Below is a small trained network, with its code and all its weights. Each question gives an input and a class and asks what happens when units are switched off, that is, made to give their printed mean instead of their output.

import numpy as np


def w(rows, s, z=0):
    codes = np.array(rows[::2]) - 128.0
    scale = np.full(codes.shape[1], s)
    scale[-1] = z or s
    return codes * scale


def norm(h):
    return h / np.sqrt((h * h).mean(-1, keepdims=True) + 1e-5)


def f(y):
    return y / 2 * (1 + np.tanh(0.7978845608 * (y + 0.044715 * y**3)))


def log_softmax(a):
    a = a - a.max(-1, keepdims=True)
    return a - np.log(np.exp(a).sum(-1, keepdims=True))


def net(x, mask):
    res = np.array(x, float).reshape(1, 3) / 4 @ E
    u = 0
    for l in range(4):
        y = f(norm(res) @ A[l][:, :-1].T + A[l][:, -1])
        res = res + np.where(mask[u : u + 9], y, B[l][:, -1]) @ B[l][:, :-1]
        u += 9
    return log_softmax(norm(res)[-1] @ U[:, :-1].T + U[:, -1])


A, B = {}, {}
E = w([
[36,155,141,182,220,205,2,250,132,219,105],'x0',
[118,86,168,180,149,103,173,102,123,139,66],'x1',
[129,151,58,107,40,116,28,43,182,188,56],'x2',
],0.0058)
A[0] = w([
[115,117,127,137,129,137,72,250,113,151,146,115],'L0N1',
[42,143,135,121,106,77,116,102,160,169,137,92],'L0N2',
[206,146,87,211,143,84,174,232,80,199,131,52],'L0N3',
[122,189,187,119,123,141,212,125,2,101,123,79],'L0N4',
[118,24,197,183,109,190,184,100,166,198,77,80],'L0N5',
[115,48,164,134,187,101,135,99,140,157,58,54],'L0N6',
[202,168,68,95,144,219,82,153,62,93,236,23],'L0N7',
[132,186,156,112,192,169,181,194,95,77,183,56],'L0N8',
[133,63,147,183,141,106,151,154,120,82,26,2],'L0N9',
],0.0054,0.0022)
B[0] = w([
[139,69,183,97,96,138,206,93,129,83,98,250],'L0N1',
[46,169,118,56,140,57,135,218,207,83,101,147],'L0N2',
[168,84,167,183,154,144,66,132,173,125,143,150],'L0N3',
[120,75,177,92,178,130,155,222,208,179,53,221],'L0N4',
[185,196,30,122,133,95,138,90,27,94,80,184],'L0N5',
[129,189,49,157,188,94,101,81,24,96,168,161],'L0N6',
[106,175,112,122,153,226,154,62,15,96,137,208],'L0N7',
[97,103,98,151,254,87,31,55,218,5,142,252],'L0N8',
[139,236,143,172,215,88,179,89,62,56,210,153],'L0N9',
],0.0059,0.0035)
A[1] = w([
[98,191,95,19,76,92,99,48,92,167,86,177],'L1N1',
[142,202,149,201,212,170,166,122,100,45,68,215],'L1N2',
[127,211,119,124,183,123,128,124,232,155,172,32],'L1N3',
[146,173,130,93,164,76,40,163,142,40,173,83],'L1N4',
[86,3,201,56,130,118,159,69,148,185,75,108],'L1N5',
[131,113,102,134,147,177,27,167,86,169,159,71],'L1N6',
[163,171,149,59,100,183,145,97,45,157,120,247],'L1N7',
[126,99,196,190,159,136,47,148,47,183,111,54],'L1N8',
[137,154,57,112,148,241,122,54,142,169,167,27],'L1N9',
],0.0057,0.0015)
B[1] = w([
[113,106,225,162,165,102,95,185,127,154,108,251],'L1N1',
[147,119,70,160,97,195,104,146,103,177,127,254],'L1N2',
[149,137,244,53,132,74,81,117,135,132,96,125],'L1N3',
[86,83,227,210,139,120,70,62,82,220,151,160],'L1N4',
[191,146,119,169,73,159,87,130,89,201,97,166],'L1N5',
[178,235,128,146,153,98,187,105,110,2,159,155],'L1N6',
[172,93,114,94,93,154,155,151,52,100,64,171],'L1N7',
[140,213,119,107,152,170,187,112,132,132,193,159],'L1N8',
[123,160,60,201,166,58,147,98,64,89,122,152],'L1N9',
],0.0067,0.0059)
A[2] = w([
[107,148,104,146,178,253,127,137,128,176,160,18],'L2N1',
[141,197,124,94,100,101,68,80,122,128,100,110],'L2N2',
[153,147,92,133,186,221,147,203,140,128,153,56],'L2N3',
[189,112,28,123,133,183,59,158,17,205,166,100],'L2N4',
[103,160,190,67,96,112,119,45,66,71,181,64],'L2N5',
[95,185,67,134,30,86,54,63,174,147,62,12],'L2N6',
[193,122,147,98,78,174,161,138,163,62,138,100],'L2N7',
[95,90,156,170,166,125,166,194,107,72,167,47],'L2N8',
[84,205,119,145,165,200,121,137,170,137,150,10],'L2N9',
],0.0064,0.0014)
B[2] = w([
[118,164,121,73,76,71,147,138,138,124,73,251],'L2N1',
[124,98,99,190,222,167,139,130,100,90,172,193],'L2N2',
[79,163,102,134,89,72,166,247,140,140,106,231],'L2N3',
[181,57,103,117,81,139,108,2,142,79,121,219],'L2N4',
[123,170,34,145,127,87,204,140,106,143,137,161],'L2N5',
[114,127,79,168,218,79,128,190,175,156,163,252],'L2N6',
[125,130,191,143,140,134,151,189,158,213,130,179],'L2N7',
[129,81,143,179,197,110,102,93,128,147,134,204],'L2N8',
[205,110,132,68,116,53,202,137,134,168,189,205],'L2N9',
],0.0091,0.004)
A[3] = w([
[179,60,176,135,141,107,179,126,150,71,215,57],'L3N1',
[161,170,128,108,158,133,183,70,49,98,227,105],'L3N2',
[101,94,150,66,42,172,161,90,127,76,48,151],'L3N3',
[100,134,57,165,153,116,179,80,79,186,120,20],'L3N4',
[144,155,114,152,101,110,131,167,55,120,145,111],'L3N5',
[136,96,148,158,123,57,150,68,164,183,167,134],'L3N6',
[141,149,94,84,66,100,200,253,138,223,107,31],'L3N7',
[105,171,44,156,158,127,185,101,33,48,181,11],'L3N8',
[170,72,151,182,178,201,67,164,102,139,88,249],'L3N9',
],0.0069,0.002)
B[3] = w([
[124,239,100,144,136,3,135,233,155,91,169,187],'L3N1',
[187,185,117,167,178,187,70,107,130,214,60,189],'L3N2',
[24,125,175,98,96,150,27,196,91,103,136,174],'L3N3',
[224,149,127,135,191,218,149,160,53,49,166,185],'L3N4',
[201,135,174,134,105,125,188,114,130,127,99,159],'L3N5',
[16,155,185,41,126,119,85,164,107,130,144,193],'L3N6',
[168,147,213,79,34,126,178,107,144,16,144,253],'L3N7',
[211,195,68,150,100,194,123,71,62,144,64,221],'L3N8',
[126,93,78,112,83,160,27,51,148,165,112,246],'L3N9',
],0.0073,0.0055)
U = w([
[114,39,105,207,245,61,45,215,185,157,142,133],'0',
[202,160,225,43,15,81,226,203,126,56,124,180],'1',
[255,179,11,217,157,208,178,83,29,104,83,151],'2',
[157,27,164,108,54,222,50,30,108,118,70,162],'3',
[88,64,92,169,83,242,245,72,151,168,214,4],'4',
],0.0072,0.0036)

Each question gives the input, the list of numbers given to net, and the class t.
The units are the neurons (one row each of A and B). Each row of codes is followed by its name. A weight is (code - 128) times the scale printed after its matrix; where a second scale follows, it is the last column's (A, B and U).
mask holds one flag per neuron, layer by layer. A switched-off neuron (its flag False) gives its mean, the last column of its row in B, instead of its output. The means were averaged over made-up inputs and are rounded, as every weight is.
A unit's drop is (log p(t) with every unit on - log p(t) with that unit switched off) / (log p(t) with every unit on - log p(t) with every unit switched off).
The circuit of an input: a set's keep is (log p(t) with only the set's units on - log p(t) with every unit switched off) / (log p(t) with every unit on - log p(t) with every unit switched off). Starting from the 12 units with the biggest drops (on a tie, the unit counted first), units are removed one at a time, each time the one whose removal leaves the highest keep (on an exact tie, the one counted first), for as long as the keep stays at least 0.8.
units of the circuit, in order: the units of the circuit, biggest drop first
unit that matters most: the unit with the biggest drop
top k neurons: the k neurons with the biggest drops, biggest first
k most important neurons of layer l: the k neurons of layer l with the biggest drops, biggest first
input [7,-8,5], class 2: 3 most important neurons of layer 1	L1N6, L1N9, L1N2
input [-3,2,1], class 3: units of the circuit, in order	L2N3, L2N6
input [-4,-7,-2], class 2: unit that matters most	L2N5
input [-2,0,2], class 3: units of the circuit, in order	L1N1, L2N3, L2N9, L3N9
input [8,0,7], class 1: top 4 neurons	L0N8, L2N9, L1N8, L3N7
input [-5,8,-8], class 0: units of the circuit, in order	L0N4, L2N8, L3N7
input [-4,-8,-4], class 2: top 2 neurons	L0N7, L2N5
input [7,8,6], class 2: top 2 neurons	L0N5, L0N6
input [-5,6,-3], class 2: 2 most important neurons of layer 0	L0N9, L0N6
input [4,5,0], class 2: 4 most important neurons of layer 0	L0N5, L0N6, L0N4, L0N9
input [-2,2,-1], class 3: top 2 neurons	L2N4, L1N2
input [2,-1,3], class 3: 2 most important neurons of layer 2	L2N8, L2N3
input [-5,-7,1], class 2: top 2 neurons	L0N7, L1N9
input [5,-1,8], class 0: unit that matters most	L2N6
input [-5,-6,0], class 2: 4 most important neurons of layer 2	L2N5, L2N3, L2N1, L2N9
input [-1,-2,-2], class 3: top 3 neurons	L1N4, L0N4, L2N6
input [6,7,2], class 2: 2 most important neurons of layer 2	L2N4, L2N7
input [-5,4,5], class 0: top 2 neurons	L0N7, L0N1
input [-3,-2,1], class 3: top 2 neurons	L0N8, L0N9
input [-2,-5,5], class 0: top 2 neurons	L1N1, L2N6
input [-7,2,8], class 0: 2 most important neurons of layer 2	L2N6, L2N2
input [-2,8,8], class 0: units of the circuit, in order	L2N6
input [-5,-7,-5], class 2: top 4 neurons	L0N7, L0N8, L1N4, L2N5
input [-3,-2,0], class 3: 2 most important neurons of layer 0	L0N8, L0N9
input [4,6,7], class 0: 2 most important neurons of layer 0	L0N2, L0N7
input [4,1,-2], class 1: top 2 neurons	L1N8, L2N3
